Below are the code and all the weights of a small trained network. Each question names an input and a target symbol and asks about switching units off, where a switched-off unit gives its printed mean instead of its output.

import numpy as np


def w(rows, s, z=0):
    codes = np.array(rows[::2]) - 128.0
    scale = np.full(codes.shape[1], s)
    scale[-1] = z or s
    return codes * scale


def softmax(a):
    e = np.exp(a - a.max(-1, keepdims=True))
    return e / e.sum(-1, keepdims=True)


def log_softmax(a):
    a = a - a.max(-1, keepdims=True)
    return a - np.log(np.exp(a).sum(-1, keepdims=True))


def net(x, mask):
    ids = ['ΘΞΦΨβζτ'.index(c) for c in x.split()]
    T = len(ids)
    res = E[ids] + P[:T]
    u = 0
    for l in range(2):
        r = res
        for j in range(3):
            rows = slice(3 * j, 3 * j + 3)
            q, k, v = (r @ M[l][rows].T for M in (Q, K, V))
            z = softmax(np.where(np.tri(T) > 0, q @ k.T / 3**0.5, -1e9)) @ v
            o = O[l][rows]
            res = res + np.where(mask[u + j], z, o[:, -1]) @ o[:, :-1]
        u += 3
    return log_softmax(res[-1] @ U[:, :-1].T + U[:, -1])


Q, K, V, O = {}, {}, {}, {}
E = w([
[82,172,141,64,129,199],'Θ',
[223,15,182,166,166,97],'Ξ',
[6,99,182,113,111,174],'Φ',
[39,156,110,85,192,78],'Ψ',
[5,86,61,87,179,117],'β',
[91,161,139,74,90,154],'ζ',
[37,108,64,105,106,150],'τ',
],0.011)
P = w([
[90,108,96,122,69,68],'0',
[62,148,228,26,139,165],'1',
[80,158,210,49,156,164],'2',
[81,163,172,75,180,171],'3',
[85,150,139,86,207,184],'4',
[88,134,123,89,226,203],'5',
[87,133,122,80,227,219],'6',
[93,129,123,67,251,227],'7',
[108,116,116,71,253,234],'8',
],0.0069)
Q[0] = w([
[156,87,241,132,254,166],'L0H0',
[189,152,115,233,140,209],'L0H0',
[150,97,187,247,132,166],'L0H0',
[128,200,40,120,156,110],'L0H1',
[39,92,208,54,178,120],'L0H1',
[99,141,147,17,177,206],'L0H1',
[36,197,156,24,93,126],'L0H2',
[108,100,49,207,159,165],'L0H2',
[210,84,115,139,56,51],'L0H2',
],0.007)
K[0] = w([
[135,181,173,150,39,168],'L0H0',
[41,200,129,2,148,170],'L0H0',
[55,148,177,145,151,210],'L0H0',
[76,157,173,88,51,196],'L0H1',
[207,90,122,193,92,103],'L0H1',
[130,97,119,192,56,97],'L0H1',
[119,180,81,122,200,156],'L0H2',
[160,169,135,128,121,27],'L0H2',
[101,78,103,148,70,125],'L0H2',
],0.0091)
V[0] = w([
[81,75,87,111,149,205],'L0H0',
[137,162,177,96,11,162],'L0H0',
[180,121,225,167,206,138],'L0H0',
[163,141,10,160,28,105],'L0H1',
[2,123,161,129,33,182],'L0H1',
[53,50,93,199,184,71],'L0H1',
[125,211,178,156,94,105],'L0H2',
[179,42,132,190,112,109],'L0H2',
[201,105,169,142,207,134],'L0H2',
],0.0082)
O[0] = w([
[60,221,160,89,219,196,196],'L0H0',
[77,120,37,199,101,136,147],'L0H0',
[205,78,47,61,105,131,97],'L0H0',
[65,200,71,249,95,74,54],'L0H1',
[78,97,254,145,53,124,214],'L0H1',
[216,175,237,171,150,137,167],'L0H1',
[124,80,86,196,89,123,111],'L0H2',
[180,205,143,160,116,189,2],'L0H2',
[106,199,47,87,79,203,79],'L0H2',
],0.0078,0.0077)
Q[1] = w([
[149,181,102,188,94,106],'L1H0',
[149,72,171,108,146,114],'L1H0',
[50,113,215,64,146,99],'L1H0',
[167,152,47,114,139,158],'L1H1',
[28,22,255,55,172,139],'L1H1',
[168,178,76,113,161,203],'L1H1',
[132,176,102,225,69,38],'L1H2',
[70,84,186,78,161,205],'L1H2',
[201,143,82,141,89,88],'L1H2',
],0.0097)
K[1] = w([
[143,80,109,78,122,139],'L1H0',
[166,154,119,176,118,110],'L1H0',
[146,112,91,205,73,36],'L1H0',
[42,205,162,107,92,103],'L1H1',
[171,85,143,198,136,95],'L1H1',
[12,104,122,139,71,100],'L1H1',
[54,205,126,108,125,144],'L1H2',
[178,69,136,164,102,116],'L1H2',
[90,133,133,92,180,146],'L1H2',
],0.012)
V[1] = w([
[86,204,131,212,139,115],'L1H0',
[124,70,162,61,150,254],'L1H0',
[98,227,105,71,213,153],'L1H0',
[232,76,104,64,220,83],'L1H1',
[170,88,238,182,107,132],'L1H1',
[45,122,34,80,68,151],'L1H1',
[159,175,179,194,110,209],'L1H2',
[96,42,113,57,73,199],'L1H2',
[169,56,164,237,55,72],'L1H2',
],0.0082)
O[1] = w([
[150,139,102,213,109,205,198],'L1H0',
[91,229,175,76,229,89,129],'L1H0',
[113,115,223,174,211,185,86],'L1H0',
[173,71,126,46,208,197,48],'L1H1',
[232,186,137,103,154,98,249],'L1H1',
[13,102,136,121,34,121,58],'L1H1',
[146,207,37,179,178,182,141],'L1H2',
[77,171,161,98,96,72,145],'L1H2',
[228,126,1,77,78,88,152],'L1H2',
],0.0082,0.012)
U = w([
[205,4,185,109,148,66,177],'Θ',
[85,146,80,98,177,184,142],'Ξ',
[83,195,163,170,209,170,72],'Φ',
[27,154,170,135,174,129,144],'Ψ',
[148,194,137,109,156,53,3],'β',
[142,64,96,117,99,98,131],'ζ',
[107,158,85,204,166,166,109],'τ',
],0.0045,0.0064)

Each question gives the input, a string of symbols that net reads in full, and the target symbol t.
The units are the heads (3 rows each of Q, K, V and O). Each row of codes is followed by its name. A weight is (code - 128) times the scale printed after its matrix; where a second scale follows, it is the last column's (O and U).
mask holds one flag per head, layer by layer. A switched-off head (its flag False) gives its mean, the last column of its rows in O, instead of its output. The means were averaged over made-up inputs and are rounded, as every weight is.
A unit's drop is (log p(t) with every unit on - log p(t) with that unit switched off) / (log p(t) with every unit on - log p(t) with every unit switched off).
The circuit of an input: a set's keep is (log p(t) with only the set's units on - log p(t) with every unit switched off) / (log p(t) with every unit on - log p(t) with every unit switched off). Starting from all 6 units, units are removed one at a time, each time the one whose removal leaves the highest keep (on an exact tie, the one counted first), for as long as the keep stays at least 0.8.
circuit, biggest first: the units of the circuit, biggest drop first
most important unit: the unit with the biggest drop
which heads matter: for each layer, one digit per head in row order, 1 if its drop is at least 0.15 and else 0, layers parted by /
drop when u is switched off: that unit's drop, to one decimal
input Θ τ Φ ζ Φ, target Ψ: circuit, biggest first	(L1H1; L1H2)
input Θ Ξ Φ Θ Φ Ξ, target Ψ: circuit, biggest first	(L0H2; L0H1; L1H1; L1H2)
input Φ Θ τ β, target β: circuit, biggest first	(L0H1; L1H1; L0H2; L1H0)
input Φ τ Φ, target β: circuit, biggest first	(L0H1; L1H1; L1H2; L1H0)
input Ψ Θ Ξ ζ Ξ Ξ, target Φ: circuit, biggest first	(L0H2; L1H2; L1H0)
input Φ Θ Θ Ξ Φ Θ τ Ξ, target β: circuit, biggest first	(L0H2; L0H1; L1H1; L1H0)
input Φ Θ β Ξ Ξ Φ τ τ, target β: which heads matter	111 / 110
input Φ Ξ Θ Θ τ Θ Ξ β, target β: most important unit	L0H2
input Ξ Θ β Θ Θ Ξ Ξ, target Ξ: circuit, biggest first	(L0H2; L1H1; L0H1)
input Φ Ξ Ξ Φ τ Ψ Θ ζ Θ, target β: circuit, biggest first	(L0H2; L1H1; L0H1; L1H0)
input τ Θ Θ, target τ: circuit, biggest first	(L0H1; L0H0; L1H0; L1H2)
input β Θ ζ, target Φ: circuit, biggest first	(L0H0; L1H0; L0H1; L1H2)
input Ψ Ξ τ, target Θ: circuit, biggest first	(L0H0; L1H1)
input Ψ Φ Φ Θ ζ β Θ Φ, target Θ: most important unit	L1H2
input Θ Θ τ Ψ Θ Θ Ξ Ξ Φ, target Ψ: which heads matter	111 / 011
input Φ Ξ ζ Θ, target Θ: drop when L0H1 is switched off	0.4
input ζ τ Θ ζ, target ζ: drop when L0H0 is switched off	0.3
input Θ ζ Ψ, target Ψ: drop when L1H0 is switched off	0.0
